Known rows, with every step that occurs:
sozo-kapov: [-0.02  1.44  1.24  3.81 -3.10 -0.40  0.71  1.68  0.60 -0.34  0.02  0.91
  2.61  0.40 -0.12 -1.51 -0.27  0.14 -0.20]
sozo-duvim-kapov: [ 1.07  1.28  0.73 -0.64 -3.23 -2.27  1.05  1.21  0.98 -1.75 -0.84  0.20
  0.61  1.40 -0.18 -0.71  0.93 -0.43 -1.61]
kapov-fusi-goto: [-0.28  3.36 -0.18  1.40 -1.14 -1.58 -1.05  1.12  2.89 -0.35  0.08  0.99
  1.50 -0.86 -0.18 -0.03 -1.35 -0.54 -0.60]
sozo-goto: [ 1.60  1.38  0.84 -0.26 -2.83 -0.58  0.42 -0.18  3.53 -0.32  2.21  1.10
  1.10 -1.07  0.22 -1.98  1.23 -0.68 -0.64]
fusi-goto-pima-kapov: [ 0.55 -1.09 -1.41 -0.61 -1.42 -0.39 -2.48  1.61  3.41 -0.40  2.59  1.67
  0.27 -1.41  0.52  0.90 -0.62  0.00 -1.60]
kapov-duvim: [ 0.74 -0.06 -1.77  1.73 -2.71 -1.45 -0.62  1.04  1.24 -0.65 -2.04  2.20
  2.04 -1.69  0.43 -0.63  0.40 -0.74 -0.11]
goto-fusi: [-0.14 -0.52  0.25  2.19 -0.81  1.23  0.07  1.77  1.03  0.39  1.17  0.42
  2.10 -0.60 -0.23 -2.46 -0.86  1.00 -0.75]
duvim-kapov: [ 0.18  1.64 -1.27 -0.56 -2.74 -2.54  0.54  0.73  2.22 -1.24 -0.13  0.79
  1.17 -1.16  0.06 -0.34 -0.36  0.29 -1.70]
pima-goto: [ 0.53 -0.51 -0.50  1.27 -1.81 -2.19  0.90 -0.89  0.14 -0.22 -0.48  0.90
  2.46 -1.59 -0.75 -0.85  1.23 -0.02 -0.98]
goto-pima-kapov: [ 1.47 -2.46 -0.54 -1.07 -1.01  1.74 -1.85  0.92  1.45  0.10  1.39  2.06
  0.23 -0.76  0.77  1.11  0.47  0.61 -1.22]
kapov-duvim-pima-goto-fusi-sozo: [ 0.80 -2.09 -0.49  3.34  4.10 -3.12 -1.04 -0.26 -2.43 -0.77 -2.46  2.23
  2.16 -3.20 -0.66 -1.19  1.13  0.52 -3.34]
goto-fusi-sozo-kapov-duvim-pima: [ 0.23 -0.21  1.29  5.80  2.88 -1.34 -1.18  2.40 -1.84 -0.94 -1.99  2.14
  2.30 -1.21 -0.10 -1.76 -0.43  0.67 -2.52]
duvim-kapov-fusi-sozo: [ 1.52  2.98  0.39 -1.24  2.48 -2.09 -1.03  0.99  1.79 -1.41 -1.46  1.18
  0.63 -0.46  0.25  0.96 -0.58 -0.01 -2.25]
pima-goto-fusi: [-0.18 -2.32  0.50  2.20 -0.39 -0.63  0.96 -0.03 -0.43  0.24  0.26  0.53
  2.78 -1.37 -0.64 -2.10  0.50  0.93 -1.30]
pima-goto-fusi-sozo: [ 1.12 -1.61  0.96  1.78  3.34 -1.27 -0.12  0.58 -0.12 -0.09  0.54  0.65
  2.42 -1.23 -0.80 -1.94  0.60  0.56 -2.00]
pima-goto-fusi-sozo-kapov: [ 0.68 -1.39  2.76  4.37  2.42 -1.14  0.52  1.35 -1.14 -0.53  0.19  0.76
  3.32 -0.05 -0.58 -2.40  0.37  0.70 -1.59]
duvim-pima-kapov-fusi: [ 0.07  0.87  0.90  1.21  0.36  1.23 -2.76  0.29 -1.34  0.06 -1.75  2.18
 -0.20 -1.56  0.21  1.34  0.02  1.69 -1.49]
goto-fusi-sozo-duvim: [ 1.98 -0.30  2.67  1.67  2.57  0.71 -0.64  2.84  0.18 -0.44  0.65 -0.21
  0.98  2.14 -0.47 -2.46  0.54 -0.16 -1.34]
pima-goto-fusi-sozo-duvim-kapov: [ 1.67 -1.53  2.31  0.11  2.49 -3.01  0.78  0.75 -0.72 -1.87 -0.60 -0.09
  1.10  0.88 -0.55 -1.68  1.34  0.13 -3.10]
fusi-sozo-goto: [ 2.89  1.97  1.21 -0.71  0.95 -1.10 -0.70  0.34  3.96 -0.64  2.43  0.89
  0.79 -1.02  0.02 -1.75  1.27 -0.96 -1.27]
duvim-pima-goto-fusi-sozo: [ 0.33 -0.88  0.84  2.82  4.59 -2.10 -0.36 -0.34 -1.95 -0.17  0.14  0.78
  1.81 -2.42 -1.41 -1.48  0.83  1.21 -3.78]
kapov-duvim-pima-goto-fusi: [-0.54 -2.77 -0.81  3.83  0.29 -2.57  0.13 -0.90 -2.79 -0.57 -2.68  2.22
  2.55 -3.39 -0.47 -1.28  1.12  0.96 -2.73]
fusi-sozo-kapov: [ 1.33  2.01  1.64  3.39  0.66 -0.92 -0.44  2.25  0.90 -0.68  0.23  0.85
  2.16  0.56 -0.37 -1.20 -0.03 -0.28 -0.87]

Rows:
[ 3.51 -1.40  3.22 -1.94  3.94  2.30 -2.99  1.68 -0.22 -0.76 -0.58  1.87
 -1.06  2.37  0.96  1.95  1.73 -0.38 -1.75]
goto-pima-kapov-fusi-sozo-duvim
[ 1.44 -1.65  0.73 -1.37  0.65  2.70 -2.36  0.67  0.55  0.11 -0.11  2.58
  0.03 -0.36  1.21  2.15  0.36  0.75 -1.06]
goto-pima-kapov-fusi
[ 1.65 -3.71 -1.76 -0.58 -1.39  0.66 -2.65  1.02  0.96 -0.55 -1.01  3.53
  0.75 -1.67  1.48  1.51  0.85 -0.12 -0.99]
goto-pima-kapov-duvim
[ 0.09  0.63 -2.01  2.72 -1.45 -2.34 -0.86  0.12 -0.60 -0.74 -2.61  2.42
  1.39 -2.78 -0.12 -0.13  0.72  0.06 -1.92]
kapov-duvim-pima
[-0.01  2.23  2.61  3.55 -1.56  0.50  0.21  1.38 -0.12 -0.33 -1.61  1.44
  2.41  0.94  0.27 -0.35 -0.51  0.29 -0.14]
sozo-kapov-fusi
[-0.98 -2.51  1.06  6.32 -0.41 -2.50  0.72 -0.06 -3.78 -0.88 -3.07  2.33
  3.50 -2.03 -0.30 -1.92  0.86  1.09 -2.40]
sozo-kapov-duvim-pima-goto-fusi
[ 2.22 -0.43  0.67 -1.82 -1.34  0.06  0.65 -0.89  3.74 -0.45  3.20  1.60
  0.83 -0.97  0.69 -0.68  1.96 -0.78 -2.08]
sozo-goto-pima
[ 2.27  1.96  1.11 -1.01  0.74 -2.88 -0.07  1.82  1.31 -2.06 -0.59  0.15
  0.19  1.54 -0.23 -0.54  1.03 -0.84 -2.30]
fusi-sozo-duvim-kapov
[-0.02  1.58  0.17  0.65 -1.37  0.13 -3.19  1.85  2.34 -0.27  0.11  1.58
  0.47 -1.16  0.50  0.75 -1.58  0.36  0.00]
pima-kapov-fusi-goto
[ 2.54  1.59  2.60 -0.68  3.42  0.63 -3.50 -0.22  0.81 -0.57  0.50  2.25
 -1.24 -1.84  0.59  0.63  1.23  0.64 -2.14]
duvim-pima-kapov-fusi-sozo-goto
[ 1.17  0.57  2.61  2.57  3.76 -0.24 -0.79  1.94 -1.56 -0.61  0.16 -0.04
  0.35  1.00 -0.98 -2.14  0.81  0.50 -3.13]
goto-fusi-sozo-duvim-pima
[ 0.29  0.86 -1.64  0.17 -1.18 -1.94 -0.36  0.99  3.95 -0.39  2.59  1.13
  1.33 -1.30 -0.19  0.06 -0.53 -0.88 -2.31]
fusi-goto-pima
[ 0.96 -2.63  1.58  4.92  2.02 -2.21 -0.09  1.43 -1.60 -1.16 -2.18  2.23
  3.77 -0.80  0.03 -2.04  0.68  0.14 -1.26]
pima-goto-fusi-sozo-kapov-duvim
[ 0.24  2.44  0.03 -0.72 -1.23 -1.49  0.17  0.59  1.43 -1.10 -1.70  1.37
  1.00 -0.69  0.51  0.73 -0.67  0.43 -1.58]
duvim-kapov-fusi
[ 2.69 -1.45  2.24 -2.88  0.06  2.64 -1.89 -0.38  2.56 -0.34  1.69  2.75
 -0.45 -0.59  1.76  1.17  1.51  0.08 -1.16]
sozo-goto-pima-kapov-fusi
[ 0.13 -0.98 -1.83  2.79 -1.05 -4.12 -0.04 -1.64 -2.09 -0.82 -3.54  2.54
  2.21 -3.57 -0.72  0.11  1.93 -0.05 -2.39]
kapov-duvim-pima-goto
[-0.53  3.91 -0.77 -0.30 -1.76 -3.57 -0.50  1.04  3.41 -1.46 -0.39  0.93
  1.01 -1.19  0.20  0.61 -1.88 -0.21 -1.88]
duvim-kapov-fusi-goto
[ 1.50  0.72  0.35  3.89  0.11 -2.02 -1.13  2.44  0.49 -1.20 -2.21  2.29
  2.67 -0.30  0.36 -0.78  0.20 -0.93 -0.58]
fusi-sozo-kapov-duvim
[ 1.86  2.98  2.95  1.39  3.82 -0.76 -1.37  0.75 -1.72 -0.95 -2.23  0.73
 -0.28  1.24 -0.71  0.37  1.48 -0.37 -2.75]
kapov-fusi-sozo-duvim-pima
[ 3.24  1.46  1.64 -4.07  3.45 -1.54 -0.44 -0.70  3.90 -1.97  1.39  2.18
 -0.35 -0.73  1.28  1.40  1.21 -0.84 -3.70]
duvim-kapov-fusi-sozo-goto-pima
[-0.01 -1.80  2.43  3.15  0.45 -1.37  1.18 -0.50 -3.54 -0.46 -0.99  0.08
  1.31 -0.12 -1.34 -2.11  1.99  0.90 -3.00]
sozo-duvim-pima-goto-fusi
[ 0.75  0.18  0.98  0.18 -0.96  2.07 -2.67  1.14  0.41  0.22 -1.09  1.91
  0.42 -0.43  0.68  0.93 -0.32  1.01  0.43]
pima-kapov-fusi
[ 1.51 -1.33  2.88  1.86  3.64  1.36 -2.89  2.43 -2.03 -0.49  0.25  0.60
 -0.69  0.79 -0.32 -1.26  0.77  1.25 -2.50]
goto-fusi-sozo-duvim-pima-kapov
[ 0.87 -0.25  1.60  1.22 -1.63  0.42 -1.95  1.11 -1.82 -0.58 -0.88  1.02
 -0.71  0.49 -0.28 -0.08  1.47  0.71 -1.45]
sozo-duvim-pima-kapov
[ 0.94 -2.21 -2.62 -0.08 -1.79 -1.33 -3.08  1.63  3.08 -0.92  0.30  3.16
  0.76 -2.34  1.26  1.25 -0.33 -0.67 -1.27]
fusi-goto-pima-kapov-duvim
[ 1.82 -1.92  2.93  1.74  3.00 -0.95  0.24  0.85 -1.39 -0.64 -0.17 -0.02
  1.70  1.27 -0.96 -2.34  1.93 -0.16 -1.91]
pima-goto-fusi-sozo-duvim
[ 4.16 -2.84  0.14 -2.45  1.70  0.05 -3.35  0.57  3.23 -1.39  1.07  3.71
 -0.27 -1.89  1.84  0.81  2.25 -1.06 -1.72]
fusi-sozo-goto-pima-kapov-duvim
[-0.96 -1.48  0.35  3.17  0.85 -1.47  0.68 -0.90 -2.35  0.25 -0.24  0.66
  2.18 -2.51 -1.20 -1.72  0.77  1.61 -3.00]
duvim-pima-goto-fusi
